Below are the code and all the weights of a small trained network. Each question names an input and a target symbol and asks about switching units off, where a switched-off unit gives its printed mean instead of its output.

import numpy as np


def w(rows, s, z=0):
    codes = np.array(rows[::2]) - 128.0
    scale = np.full(codes.shape[1], s)
    scale[-1] = z or s
    return codes * scale


def f(y):
    return np.maximum(y, 0)


def softmax(a):
    e = np.exp(a - a.max(-1, keepdims=True))
    return e / e.sum(-1, keepdims=True)


def log_softmax(a):
    a = a - a.max(-1, keepdims=True)
    return a - np.log(np.exp(a).sum(-1, keepdims=True))


def net(x, mask):
    ids = ['ΛΣΨδεζημξτφ'.index(c) for c in x.split()]
    T = len(ids)
    res = E[ids] + P[:T]
    u = 0
    for l in range(2):
        r = res
        for j in range(3):
            rows = slice(2 * j, 2 * j + 2)
            q, k, v = (r @ M[l][rows].T for M in (Q, K, V))
            z = softmax(np.where(np.tri(T) > 0, q @ k.T / 2**0.5, -1e9)) @ v
            o = O[l][rows]
            res = res + np.where(mask[u + j], z, o[:, -1]) @ o[:, :-1]
        u += 3
        y = f(res @ A[l][:, :-1].T + A[l][:, -1])
        res = res + np.where(mask[u : u + 8], y, B[l][:, -1]) @ B[l][:, :-1]
        u += 8
    return log_softmax(res[-1] @ U[:, :-1].T + U[:, -1])


Q, K, V, O, A, B = {}, {}, {}, {}, {}, {}
E = w([
[172,73,97,138,160,103],'Λ',
[97,67,128,188,152,101],'Σ',
[74,252,131,72,116,165],'Ψ',
[109,159,23,54,81,153],'δ',
[118,148,189,130,204,119],'ε',
[2,209,199,161,79,111],'ζ',
[136,72,39,128,103,114],'η',
[68,171,99,225,171,220],'μ',
[62,66,95,36,96,129],'ξ',
[119,91,171,96,137,116],'τ',
[190,204,122,216,92,81],'φ',
],0.0086)
P = w([
[140,100,155,85,99,217],'0',
[135,122,130,108,119,190],'1',
[124,133,79,104,127,156],'2',
[108,154,47,103,136,129],'3',
[83,158,4,109,148,95],'4',
[69,167,2,101,150,81],'5',
],0.0042)
Q[0] = w([
[76,27,82,150,251,148],'L0H1',
[146,75,150,152,82,114],'L0H1',
[148,93,121,140,122,116],'L0H2',
[133,81,140,81,146,165],'L0H2',
[193,4,56,160,48,126],'L0H3',
[94,156,78,168,70,148],'L0H3',
],0.037)
K[0] = w([
[113,23,103,213,206,240],'L0H1',
[152,105,130,157,69,131],'L0H1',
[91,131,115,149,126,185],'L0H2',
[165,110,158,123,69,169],'L0H2',
[145,73,87,107,33,3],'L0H3',
[59,195,53,150,47,135],'L0H3',
],0.032)
V[0] = w([
[153,75,148,90,118,52],'L0H1',
[148,142,149,105,84,255],'L0H1',
[183,162,139,175,42,125],'L0H2',
[95,130,127,88,211,110],'L0H2',
[93,176,120,127,156,101],'L0H3',
[148,47,152,193,86,220],'L0H3',
],0.0099)
O[0] = w([
[174,34,150,121,137,88,4],'L0H1',
[122,237,124,65,76,132,183],'L0H1',
[194,63,170,158,23,255,172],'L0H2',
[77,126,103,147,177,64,111],'L0H2',
[92,160,163,122,106,137,172],'L0H3',
[123,70,42,197,127,133,107],'L0H3',
],0.0058,0.0039)
A[0] = w([
[112,97,159,158,147,97,42],'L0N1',
[63,51,177,230,133,115,3],'L0N2',
[137,122,169,122,124,100,25],'L0N3',
[165,114,166,113,127,102,17],'L0N4',
[114,107,254,104,152,147,66],'L0N5',
[159,130,187,118,169,143,30],'L0N6',
[224,106,136,104,178,99,60],'L0N7',
[139,133,192,132,169,136,52],'L0N8',
],0.013,0.0039)
B[0] = w([
[140,152,113,124,122,155,142],'L0N1',
[250,153,113,45,211,115,174],'L0N2',
[198,168,168,184,107,164,128],'L0N3',
[139,162,127,101,112,194,128],'L0N4',
[89,157,144,134,200,36,251],'L0N5',
[135,157,85,138,189,114,161],'L0N6',
[66,94,140,182,124,115,138],'L0N7',
[172,156,148,148,179,96,181],'L0N8',
],0.015,0.0012)
Q[1] = w([
[133,228,92,130,155,168],'L1H1',
[39,77,123,74,172,143],'L1H1',
[166,124,153,200,156,123],'L1H2',
[106,223,83,190,139,150],'L1H2',
[49,118,3,133,136,148],'L1H3',
[116,193,116,127,169,100],'L1H3',
],0.037)
K[1] = w([
[177,203,97,230,91,69],'L1H1',
[83,140,51,68,120,75],'L1H1',
[254,175,129,96,150,140],'L1H2',
[112,178,71,144,175,240],'L1H2',
[217,163,83,243,68,87],'L1H3',
[118,163,106,112,49,128],'L1H3',
],0.034)
V[1] = w([
[137,130,93,124,114,86],'L1H1',
[175,163,112,130,63,8],'L1H1',
[115,150,82,159,160,153],'L1H2',
[116,142,92,181,150,168],'L1H2',
[131,150,136,161,129,104],'L1H3',
[109,140,120,103,126,139],'L1H3',
],0.014)
O[1] = w([
[142,130,134,106,103,137,124],'L1H1',
[254,117,185,173,38,100,222],'L1H1',
[138,105,133,137,158,195,251],'L1H2',
[138,118,124,170,188,222,253],'L1H2',
[136,127,126,164,92,85,170],'L1H3',
[117,124,129,91,124,152,154],'L1H3',
],0.007,0.0052)
A[1] = w([
[114,16,29,161,89,110,71],'L1N1',
[82,22,184,70,94,99,209],'L1N2',
[123,60,40,43,34,143,65],'L1N3',
[167,42,115,115,168,129,100],'L1N4',
[147,85,169,126,54,117,49],'L1N5',
[75,102,101,105,97,99,83],'L1N6',
[10,130,213,194,63,110,2],'L1N7',
[84,64,143,87,94,119,29],'L1N8',
],0.014,0.0055)
B[1] = w([
[63,82,37,174,110,149,177],'L1N1',
[86,81,251,132,102,122,226],'L1N2',
[188,167,51,109,193,142,215],'L1N3',
[137,99,118,103,61,82,204],'L1N4',
[129,131,125,154,163,180,253],'L1N5',
[146,109,157,131,147,166,166],'L1N6',
[112,153,11,190,79,122,174],'L1N7',
[152,111,129,65,168,142,153],'L1N8',
],0.021,0.0022)
U = w([
[160,107,106,83,88,99,138],'Λ',
[87,76,121,147,103,117,92],'Σ',
[88,161,99,148,93,116,35],'Ψ',
[85,106,193,116,97,123,168],'δ',
[133,94,63,134,154,119,64],'ε',
[123,168,136,179,234,1,231],'ζ',
[76,234,146,24,39,148,164],'η',
[59,151,122,133,175,172,49],'μ',
[170,174,82,79,164,139,3],'ξ',
[131,93,130,78,179,161,117],'τ',
[231,121,172,203,93,201,238],'φ',
],0.0052,0.0036)

Each question gives the input, a string of symbols that net reads in full, and the target symbol t.
The units are the heads (2 rows each of Q, K, V and O) and the neurons (one row each of A and B). Each row of codes is followed by its name. A weight is (code - 128) times the scale printed after its matrix; where a second scale follows, it is the last column's (O, A, B and U).
mask holds one flag per unit, layer by layer, with each layer's heads first. A switched-off unit (its flag False) gives its mean, the last column of its rows in O or B, instead of its output. The means were averaged over made-up inputs and are rounded, as every weight is.
A unit's drop is (log p(t) with every unit on - log p(t) with that unit switched off) / (log p(t) with every unit on - log p(t) with every unit switched off).
The circuit of an input: a set's keep is (log p(t) with only the set's units on - log p(t) with every unit switched off) / (log p(t) with every unit on - log p(t) with every unit switched off). Starting from the 12 units with the biggest drops (on a tie, the unit counted first), units are removed one at a time, each time the one whose removal leaves the highest keep (on an exact tie, the one counted first), for as long as the keep stays at least 0.8.
units of the circuit, in order: the units of the circuit, biggest drop first
unit that matters most: the unit with the biggest drop
k most important neurons: the k neurons with the biggest drops, biggest first
which heads matter: for each layer, one digit per head in row order, 1 if its drop is at least 0.15 and else 0, layers parted by /
drop when u is switched off: that unit's drop, to one decimal
input μ ε ε, target μ: which heads matter : 101 / 110
input Σ φ τ, target δ: units of the circuit, in order : (L1N2, L0H1, L1H2)
input η Λ φ φ ζ, target Ψ: unit that matters most : L1N7
input ε μ ε ξ φ ζ, target φ: which heads matter : 000 / 110
input Ψ δ ε μ φ ζ, target φ: which heads matter : 000 / 100
input φ τ τ ξ η, target ε: units of the circuit, in order : (L1N1, L1N3, L0H1)
input φ ε Σ, target Λ: units of the circuit, in order : (L0N2, L1N4, L0H1)
input Ψ μ ε φ φ Λ, target φ: units of the circuit, in order : (L1H1, L1H2)
input Ψ δ μ φ Σ, target φ: which heads matter : 100 / 110
input μ Σ ζ, target μ: units of the circuit, in order : (L1H1, L0H1, L0H3, L1H2)
input ε η φ Σ τ ζ, target Ψ: 2 most important neurons : (L1N7, L0N2)
input ε μ Ψ, target μ: units of the circuit, in order : (L1H1, L1H2)
input μ φ φ ε, target φ: units of the circuit, in order : (L1H2, L1H1)
input Σ μ φ φ φ Ψ, target φ: unit that matters most : L1H2
input τ φ ε φ μ ξ, target φ: units of the circuit, in order : (L0H1, L1H1, L0H2, L1H2)
input Λ φ Ψ φ ε, target ζ: which heads matter : 101 / 000
input φ φ φ τ τ τ, target δ: which heads matter : 100 / 010
input τ τ φ Ψ Λ, target Σ: which heads matter : 100 / 000
input μ φ φ τ δ, target φ: units of the circuit, in order : (L1H2, L1H1)
input Ψ ε φ φ φ ε, target φ: units of the circuit, in order : (L1H1)
input φ Σ φ φ φ μ, target φ: which heads matter : 000 / 110
input Ψ ξ ξ ε δ δ, target ξ: 2 most important neurons : (L1N3, L0N5)
input η φ ε ξ, target τ: drop when L1N8 is switched off : 0.3
input φ μ ε φ φ τ, target φ: drop when L0H1 is switched off : -0.1
input Ψ ε ε φ η, target ε: drop when L1N1 is switched off : 0.7
input τ ε φ φ φ Λ, target Σ: drop when L0N5 is switched off : 0.1
input φ φ φ τ ξ, target τ: unit that matters most : L1N3
